Here is a tiny trained network, its code and every weight. The questions are about switching its units off for an input and a target symbol, where a switched-off unit gives its printed mean instead of its output.

import numpy as np


def w(rows, s, z=0):
    codes = np.array(rows[::2]) - 128.0
    scale = np.full(codes.shape[1], s)
    scale[-1] = z or s
    return codes * scale


def f(y):
    return y / 2 * (1 + np.tanh(0.7978845608 * (y + 0.044715 * y**3)))


def softmax(a):
    e = np.exp(a - a.max(-1, keepdims=True))
    return e / e.sum(-1, keepdims=True)


def log_softmax(a):
    a = a - a.max(-1, keepdims=True)
    return a - np.log(np.exp(a).sum(-1, keepdims=True))


def net(x, mask):
    ids = ['ΔΛΞΨΩαβγεζηθμτφ'.index(c) for c in x.split()]
    T = len(ids)
    res = E[ids] + P[:T]
    u = 0
    for l in range(2):
        q, k, v = (res @ M[l].T for M in (Q, K, V))
        z = softmax(np.where(np.tri(T) > 0, q @ k.T / 3**0.5, -1e9)) @ v
        res = res + np.where(mask[u], z, O[l][:, -1]) @ O[l][:, :-1]
        u += 1
        y = f(res @ A[l][:, :-1].T + A[l][:, -1])
        res = res + np.where(mask[u : u + 8], y, B[l][:, -1]) @ B[l][:, :-1]
        u += 8
    return log_softmax(res[-1] @ U[:, :-1].T + U[:, -1])


Q, K, V, O, A, B = {}, {}, {}, {}, {}, {}
E = w([
[61,159,99,164],'Δ',
[144,221,73,118],'Λ',
[124,146,82,110],'Ξ',
[80,85,108,85],'Ψ',
[48,79,187,134],'Ω',
[81,110,212,57],'α',
[109,163,78,160],'β',
[138,116,121,155],'γ',
[194,57,88,65],'ε',
[64,99,88,144],'ζ',
[117,26,54,160],'η',
[123,72,152,2],'θ',
[121,169,71,104],'μ',
[169,129,69,30],'τ',
[144,95,76,179],'φ',
],0.015)
P = w([
[127,203,189,148],'0',
[157,116,90,156],'1',
[120,66,126,131],'2',
[5,181,88,92],'3',
[166,110,95,166],'4',
[119,67,122,133],'5',
[2,179,89,89],'6',
[166,109,95,168],'7',
[119,67,122,133],'8',
[2,179,88,88],'9',
[167,108,94,168],'10',
[118,68,121,134],'11',
],0.023)
Q[0] = w([
[120,148,163,91],'0.h1',
[85,48,18,30],'0.h1',
[90,2,144,92],'0.h1',
],0.0059)
K[0] = w([
[224,211,191,47],'0.h1',
[170,2,59,156],'0.h1',
[209,88,64,184],'0.h1',
],0.005)
V[0] = w([
[85,141,143,62],'0.h1',
[22,112,108,114],'0.h1',
[89,68,254,153],'0.h1',
],0.0045)
O[0] = w([
[132,254,54,78,47],'0.h1',
[72,157,33,123,251],'0.h1',
[89,110,76,159,63],'0.h1',
],0.0034,0.0017)
A[0] = w([
[91,82,95,143,53],'0.n1',
[194,103,46,118,78],'0.n2',
[37,114,189,106,142],'0.n3',
[217,182,177,198,82],'0.n4',
[53,248,100,68,195],'0.n5',
[147,185,97,242,3],'0.n6',
[82,172,181,105,123],'0.n7',
[141,199,88,109,134],'0.n8',
],0.014,0.0069)
B[0] = w([
[198,170,167,115,168],'0.n1',
[198,115,90,174,162],'0.n2',
[152,138,50,120,210],'0.n3',
[135,220,124,56,134],'0.n4',
[77,92,146,62,250],'0.n5',
[142,190,9,100,143],'0.n6',
[195,120,131,124,167],'0.n7',
[236,104,85,65,153],'0.n8',
],0.012,0.016)
Q[1] = w([
[206,121,207,97],'1.h1',
[3,132,113,27],'1.h1',
[61,254,136,107],'1.h1',
],0.0071)
K[1] = w([
[170,84,218,46],'1.h1',
[167,229,228,88],'1.h1',
[108,254,203,71],'1.h1',
],0.0058)
V[1] = w([
[68,128,65,159],'1.h1',
[161,248,158,182],'1.h1',
[85,68,53,157],'1.h1',
],0.011)
O[1] = w([
[79,185,132,119,101],'1.h1',
[137,193,2,117,14],'1.h1',
[124,193,191,89,252],'1.h1',
],0.0084,0.0031)
A[1] = w([
[110,66,183,127,90],'1.n1',
[61,81,80,131,48],'1.n2',
[190,188,146,98,121],'1.n3',
[114,173,133,41,130],'1.n4',
[182,77,79,153,8],'1.n5',
[151,159,154,248,135],'1.n6',
[63,137,193,104,140],'1.n7',
[143,119,184,160,113],'1.n8',
],0.015,0.016)
B[1] = w([
[194,185,81,207,172],'1.n1',
[201,173,200,117,199],'1.n2',
[167,62,201,61,168],'1.n3',
[101,149,149,198,251],'1.n4',
[60,32,56,129,158],'1.n5',
[27,221,124,8,158],'1.n6',
[130,59,5,143,176],'1.n7',
[107,85,180,77,144],'1.n8',
],0.011,0.02)
U = w([
[105,127,234,107,245],'Δ',
[119,50,98,111,16],'Λ',
[91,43,202,90,178],'Ξ',
[153,88,68,196,142],'Ψ',
[61,98,137,95,195],'Ω',
[213,127,216,140,193],'α',
[177,152,137,88,153],'β',
[138,137,31,106,3],'γ',
[146,101,94,92,83],'ε',
[42,93,80,163,177],'ζ',
[71,187,118,101,108],'η',
[250,156,89,158,34],'θ',
[170,81,158,77,58],'μ',
[189,64,138,136,89],'τ',
[177,204,76,174,109],'φ',
],0.016,0.014)

Each question gives the input, a string of symbols that net reads in full, and the target symbol t.
The units are the heads (3 rows each of Q, K, V and O) and the neurons (one row each of A and B). Each row of codes is followed by its name. A weight is (code - 128) times the scale printed after its matrix; where a second scale follows, it is the last column's (O, A, B and U).
mask holds one flag per unit, layer by layer, with each layer's heads first. A switched-off unit (its flag False) gives its mean, the last column of its rows in O or B, instead of its output. The means were averaged over made-up inputs and are rounded, as every weight is.
A unit's drop is (log p(t) with every unit on - log p(t) with that unit switched off) / (log p(t) with every unit on - log p(t) with every unit switched off).
The circuit of an input: a set's keep is (log p(t) with only the set's units on - log p(t) with every unit switched off) / (log p(t) with every unit on - log p(t) with every unit switched off). Starting from the 12 units with the biggest drops (on a tie, the unit counted first), units are removed one at a time, each time the one whose removal leaves the highest keep (on an exact tie, the one counted first), for as long as the keep stays at least 0.8.
units of the circuit, in order: the units of the circuit, biggest drop first
unit that matters most: the unit with the biggest drop
top k neurons: the k neurons with the biggest drops, biggest first
k most important neurons of layer l: the k neurons of layer l with the biggest drops, biggest first
input ζ α Λ Λ γ Δ, target ζ: 3 most important neurons of layer 1	(1.n2 1.n3 1.n1)
input α ζ β μ, target α: top 3 neurons	(0.n5 1.n2 0.n8)
input μ Ψ ζ γ Ψ β μ, target μ: units of the circuit, in order	(0.n5 1.n2 0.n8)
input φ γ Δ φ, target φ: unit that matters most	1.n2
input τ τ ζ Ξ α Ξ Δ, target τ: 3 most important neurons of layer 0	(0.n5 0.n8 0.n3)
input ζ μ Ψ Λ, target ζ: units of the circuit, in order	(0.n5 1.n7)
input ζ γ η γ φ θ ζ μ α α α η, target Ξ: 4 most important neurons of layer 0	(0.n5 0.n2 0.n1 0.n4)
input τ ζ ζ η α Λ β θ ζ ζ, target τ: top 4 neurons	(0.n5 1.n2 0.n3 0.n8)
input θ α Ψ, target Ψ: units of the circuit, in order	(1.n2 1.h1 1.n1)
input γ ζ ζ Ω ε θ Λ η ε γ, target γ: top 3 neurons	(0.n4 1.n5 1.n2)
input Δ φ γ ζ η ζ Ψ τ, target Λ: units of the circuit, in order	(0.n2 1.n5 1.n3)
input θ Ψ φ φ β μ Λ θ, target α: units of the circuit, in order	(0.n5 1.h1)
input α Δ Λ θ Λ Ω η, target α: top 2 neurons	(0.n5 1.n2)
input γ α Δ φ ζ Ψ Δ η Ψ α, target γ: units of the circuit, in order	(0.n3)
input Λ τ Δ θ γ γ γ, target Λ: units of the circuit, in order	(0.n4 1.h1 0.n5 0.n8)
input ε Δ α β γ β ε η α ζ ζ β, target Ω: top 3 neurons	(0.n5 0.n8 0.n3)
input Δ Ψ γ φ Ψ Λ ζ β Ψ α, target Δ: top 3 neurons	(0.n5 0.n3 1.n2)
input ζ ζ ζ Ψ, target ζ: top 2 neurons	(1.n7 1.n4)
input ζ ζ θ η γ, target β: top 4 neurons	(0.n1 0.n6 0.n5 1.n3)
input β μ φ τ Δ, target φ: units of the circuit, in order	(0.n6 1.h1)
input η Ξ ζ Ψ Ψ ζ Ξ γ α ζ Λ, target μ: units of the circuit, in order	(1.n3 0.n8 1.h1 0.n6)
input Δ θ Ψ α η φ Ω Ω, target ζ: units of the circuit, in order	(1.n7 0.n8 1.n2 1.h1)
input ζ β Ψ η ζ Λ Δ τ η Δ, target ζ: units of the circuit, in order	(1.n7 0.n5)
input Δ φ γ γ Λ θ Δ γ η β, target Δ: unit that matters most	0.n5
